Below are the code and all the weights of a small trained network. Each question names an input and a class and asks about switching units off, where a switched-off unit gives its printed mean instead of its output.

import numpy as np


def w(rows, s, z=0):
    codes = np.array(rows[::2]) - 128.0
    scale = np.full(codes.shape[1], s)
    scale[-1] = z or s
    return codes * scale


def norm(h):
    return h / np.sqrt((h * h).mean(-1, keepdims=True) + 1e-5)


def f(y):
    return np.maximum(y, 0)


def log_softmax(a):
    a = a - a.max(-1, keepdims=True)
    return a - np.log(np.exp(a).sum(-1, keepdims=True))


def net(x, mask):
    res = np.array(x, float).reshape(1, 4) / 4 @ E
    u = 0
    for l in range(2):
        y = f(norm(res) @ A[l][:, :-1].T + A[l][:, -1])
        res = res + np.where(mask[u : u + 9], y, B[l][:, -1]) @ B[l][:, :-1]
        u += 9
    return log_softmax(norm(res)[-1] @ U[:, :-1].T + U[:, -1])


A, B = {}, {}
E = w([
[191,27,222,134],'x0',
[228,180,154,211],'x1',
[93,254,180,112],'x2',
[213,109,186,18],'x3',
],0.0043)
A[0] = w([
[57,127,148,251,10],'0.n0',
[133,157,135,161,169],'0.n1',
[122,155,194,104,125],'0.n2',
[208,171,102,140,211],'0.n3',
[92,134,126,86,219],'0.n4',
[118,141,106,39,6],'0.n5',
[133,201,8,140,95],'0.n6',
[83,91,123,232,138],'0.n7',
[173,77,169,214,166],'0.n8',
],0.012,0.0023)
B[0] = w([
[92,184,227,163,238],'0.n0',
[190,86,117,80,181],'0.n1',
[67,174,108,1,192],'0.n2',
[152,163,147,136,229],'0.n3',
[120,119,45,161,200],'0.n4',
[155,126,152,152,184],'0.n5',
[90,85,145,163,253],'0.n6',
[142,130,212,74,247],'0.n7',
[206,198,146,157,253],'0.n8',
],0.0087,0.0054)
A[1] = w([
[139,166,135,163,151],'1.n0',
[176,75,198,141,142],'1.n1',
[113,188,168,50,217],'1.n2',
[55,113,92,161,142],'1.n3',
[35,121,110,123,255],'1.n4',
[193,42,34,72,24],'1.n5',
[163,211,140,99,175],'1.n6',
[120,1,166,139,105],'1.n7',
[201,75,196,78,123],'1.n8',
],0.0097,0.0024)
B[1] = w([
[176,173,79,111,181],'1.n0',
[55,171,110,150,213],'1.n1',
[74,2,123,97,254],'1.n2',
[125,208,86,88,178],'1.n3',
[160,136,129,239,212],'1.n4',
[164,95,88,158,168],'1.n5',
[91,72,125,66,242],'1.n6',
[169,133,39,153,169],'1.n7',
[141,122,110,121,228],'1.n8',
],0.0075,0.0063)
U = w([
[177,59,23,184,72],'0',
[120,52,147,82,202],'1',
[48,86,102,144,2],'2',
[77,140,249,195,158],'3',
[88,166,84,229,179],'4',
[222,169,153,152,167],'5',
],0.016,0.0038)

Each question gives the input, the list of numbers given to net, and the class t.
The units are the neurons (one row each of A and B). Each row of codes is followed by its name. A weight is (code - 128) times the scale printed after its matrix; where a second scale follows, it is the last column's (A, B and U).
mask holds one flag per neuron, layer by layer. A switched-off neuron (its flag False) gives its mean, the last column of its row in B, instead of its output. The means were averaged over made-up inputs and are rounded, as every weight is.
A unit's drop is (log p(t) with every unit on - log p(t) with that unit switched off) / (log p(t) with every unit on - log p(t) with every unit switched off).
The circuit of an input: a set's keep is (log p(t) with only the set's units on - log p(t) with every unit switched off) / (log p(t) with every unit on - log p(t) with every unit switched off). Starting from the 12 units with the biggest drops (on a tie, the unit counted first), units are removed one at a time, each time the one whose removal leaves the highest keep (on an exact tie, the one counted first), for as long as the keep stays at least 0.8.
circuit, biggest first: the units of the circuit, biggest drop first
k most important neurons: the k neurons with the biggest drops, biggest first
top k neurons in layer l: the k neurons of layer l with the biggest drops, biggest first
input [2,7,4,3], class 1: 3 most important neurons	(0.n2, 1.n6, 1.n2)
input [-6,0,-8,-2], class 4: circuit, biggest first	(1.n2)
input [-6,2,-7,1], class 4: circuit, biggest first	(0.n6, 1.n2)
input [-2,-6,8,3], class 2: top 4 neurons in layer 0	(0.n4, 0.n7, 0.n8, 0.n1)
input [-6,4,-6,4], class 4: circuit, biggest first	(0.n6, 1.n1)
input [7,5,7,8], class 1: circuit, biggest first	(0.n2, 1.n2)
input [-6,-5,7,6], class 2: 3 most important neurons	(0.n4, 0.n7, 0.n8)
input [-4,-4,5,4], class 2: circuit, biggest first	(0.n4, 0.n7, 1.n2)
input [2,-6,7,-2], class 2: circuit, biggest first	(1.n2, 0.n4)
input [-8,4,-6,-7], class 3: circuit, biggest first	(0.n0, 0.n7)
input [-6,-6,1,7], class 0: circuit, biggest first	(0.n4, 0.n0, 0.n7)
input [-1,8,1,8], class 1: top 3 neurons in layer 1	(1.n6, 1.n2, 1.n4)
input [-6,-8,-2,2], class 0: circuit, biggest first	(0.n0, 0.n4)
input [-7,-5,-4,0], class 4: circuit, biggest first	(1.n4)
input [-4,-5,6,4], class 2: 4 most important neurons	(0.n4, 0.n7, 0.n8, 1.n4)
input [-8,-8,3,0], class 4: top 2 neurons in layer 1	(1.n4, 1.n2)
input [-5,-4,-6,-2], class 4: top 2 neurons in layer 0	(0.n1, 0.n6)
input [-6,-4,8,2], class 2: 2 most important neurons	(0.n2, 1.n2)
input [4,-7,0,7], class 0: 2 most important neurons	(0.n0, 0.n7)
input [1,4,-7,-2], class 5: circuit, biggest first	(0.n8)
input [4,5,-5,-7], class 3: 3 most important neurons	(0.n0, 0.n7, 1.n1)
input [-2,1,2,-6], class 3: top 2 neurons in layer 0	(0.n0, 0.n7)
input [3,1,-5,1], class 5: 2 most important neurons	(0.n8, 1.n2)
input [-6,-5,-7,-1], class 4: top 2 neurons in layer 0	(0.n1, 0.n6)
input [-6,1,-8,-7], class 3: 3 most important neurons	(0.n0, 0.n7, 0.n4)
